Below are the code and all the weights of a small trained network. Each question names an input and a class and asks about switching units off, where a switched-off unit gives its printed mean instead of its output.

import numpy as np


def w(rows, s, z=0):
    codes = np.array(rows[::2]) - 128.0
    scale = np.full(codes.shape[1], s)
    scale[-1] = z or s
    return codes * scale


def norm(h):
    return h / np.sqrt((h * h).mean(-1, keepdims=True) + 1e-5)


def f(y):
    return np.maximum(y, 0)


def log_softmax(a):
    a = a - a.max(-1, keepdims=True)
    return a - np.log(np.exp(a).sum(-1, keepdims=True))


def net(x, mask):
    res = np.array(x, float).reshape(1, 3) / 4 @ E
    u = 0
    for l in range(3):
        y = f(norm(res) @ A[l][:, :-1].T + A[l][:, -1])
        res = res + np.where(mask[u : u + 3], y, B[l][:, -1]) @ B[l][:, :-1]
        u += 3
    return log_softmax(norm(res)[-1] @ U[:, :-1].T + U[:, -1])


A, B = {}, {}
E = w([
[126,170,223,53,197,128,225,87,82,174,58,112],'x0',
[183,198,40,122,178,148,118,115,165,2,123,100],'x1',
[135,182,162,165,173,99,116,87,131,153,182,200],'x2',
],0.00093)
A[0] = w([
[34,208,180,148,124,101,251,64,22,131,161,99,146],'0.n1',
[103,28,93,115,88,128,148,151,129,232,166,155,101],'0.n2',
[96,32,178,35,22,180,223,111,74,135,15,1,8],'0.n3',
],0.00095,0.0016)
B[0] = w([
[88,155,111,140,116,111,89,43,136,97,132,132,254],'0.n1',
[205,209,122,124,157,80,121,121,150,119,150,133,219],'0.n2',
[3,139,77,86,169,97,70,234,41,230,35,96,227],'0.n3',
],0.003,0.001)
A[1] = w([
[144,188,254,141,135,113,229,37,95,146,120,145,174],'1.n1',
[87,75,153,41,124,144,183,211,83,193,42,23,3],'1.n2',
[179,155,123,87,216,149,226,90,171,80,71,135,137],'1.n3',
],0.002,0.00058)
B[1] = w([
[123,104,100,91,146,132,160,131,252,149,94,182,249],'1.n1',
[14,149,97,59,94,32,54,216,76,188,67,85,248],'1.n2',
[191,190,116,97,138,140,32,95,103,147,152,36,205],'1.n3',
],0.003,0.0022)
A[2] = w([
[137,157,100,174,102,138,87,136,43,49,194,58,252],'2.n1',
[127,48,70,232,70,109,120,201,192,96,181,167,44],'2.n2',
[82,87,252,148,95,103,157,127,149,184,179,224,31],'2.n3',
],0.0023,0.00036)
B[2] = w([
[115,74,173,197,94,178,233,214,142,159,113,131,227],'2.n1',
[61,102,106,84,254,127,55,120,136,104,161,186,254],'2.n2',
[203,131,187,182,9,118,166,116,60,94,96,66,204],'2.n3',
],0.0037,0.0026)
U = w([
[28,31,58,172,247,169,97,187,184,72,202,231,154],'0',
[193,227,97,40,232,136,111,14,224,138,131,118,139],'1',
[8,145,83,26,114,52,87,200,47,213,44,63,165],'2',
[180,121,205,161,18,77,253,56,145,173,70,179,142],'3',
[107,99,56,64,107,156,203,34,23,86,190,143,6],'4',
[214,154,91,200,117,228,212,197,137,71,155,37,133],'5',
[97,109,45,69,109,150,237,37,15,89,196,152,3],'6',
[162,85,189,199,84,68,55,83,12,84,214,163,115],'7',
],0.0059,0.0058)

Each question gives the input, the list of numbers given to net, and the class t.
The units are the neurons (one row each of A and B). Each row of codes is followed by its name. A weight is (code - 128) times the scale printed after its matrix; where a second scale follows, it is the last column's (A, B and U).
mask holds one flag per neuron, layer by layer. A switched-off neuron (its flag False) gives its mean, the last column of its row in B, instead of its output. The means were averaged over made-up inputs and are rounded, as every weight is.
A unit's drop is (log p(t) with every unit on - log p(t) with that unit switched off) / (log p(t) with every unit on - log p(t) with every unit switched off).
The circuit of an input: a set's keep is (log p(t) with only the set's units on - log p(t) with every unit switched off) / (log p(t) with every unit on - log p(t) with every unit switched off). Starting from all 9 units, units are removed one at a time, each time the one whose removal leaves the highest keep (on an exact tie, the one counted first), for as long as the keep stays at least 0.8.
units of the circuit, in order: the units of the circuit, biggest drop first
top k neurons: the k neurons with the biggest drops, biggest first
k most important neurons of layer l: the k neurons of layer l with the biggest drops, biggest first
drop of u: that unit's drop, to one decimal
input [-8,-2,-8], class 0: units of the circuit, in order => (2.n2 1.n2)
input [6,-6,8], class 3: units of the circuit, in order => (2.n3 1.n1)
input [-3,6,-1], class 5: units of the circuit, in order => (1.n1 2.n1)
input [-5,-6,8], class 7: units of the circuit, in order => (2.n3 2.n1)
input [-6,0,-7], class 0: most important neuron of layer 2 => (2.n2)
input [2,-5,1], class 3: units of the circuit, in order => (2.n3 2.n2)
input [-4,-6,-1], class 7: top 3 neurons => (2.n3 1.n2 2.n2)
input [1,8,7], class 5: top 2 neurons => (2.n2 2.n1)
input [7,-8,4], class 3: 2 most important neurons of layer 2 => (2.n3 2.n2)
input [3,3,-1], class 1: units of the circuit, in order => (0.n3 1.n2)
input [-5,-7,-1], class 7: top 2 neurons => (2.n3 1.n2)
input [-3,7,-1], class 5: top 2 neurons => (1.n1 2.n1)
input [4,-7,8], class 3: top 2 neurons => (2.n3 1.n1)
input [1,-2,8], class 3: top neuron => (2.n3)
input [-2,-2,-1], class 0: top 2 neurons => (1.n2 1.n3)
input [-7,-3,-8], class 0: top 3 neurons => (2.n2 0.n3 1.n2)
input [0,-5,7], class 3: top 2 neurons => (2.n3 1.n1)
input [0,3,4], class 1: top 2 neurons => (0.n3 2.n3)
input [0,2,-1], class 5: top 2 neurons => (0.n3 1.n2)
input [-1,7,1], class 5: top 2 neurons => (2.n1 2.n2)
input [-2,7,7], class 5: 2 most important neurons of layer 2 => (2.n2 2.n1)
input [-1,3,0], class 5: most important neuron of layer 2 => (2.n2)
input [1,7,1], class 5: top 3 neurons => (2.n1 1.n1 2.n2)
input [-5,4,-8], class 0: drop of 2.n3 => 0.1
input [-8,-6,-4], class 0: drop of 2.n2 => 0.5
input [5,2,5], class 1: drop of 1.n3 => 0.1
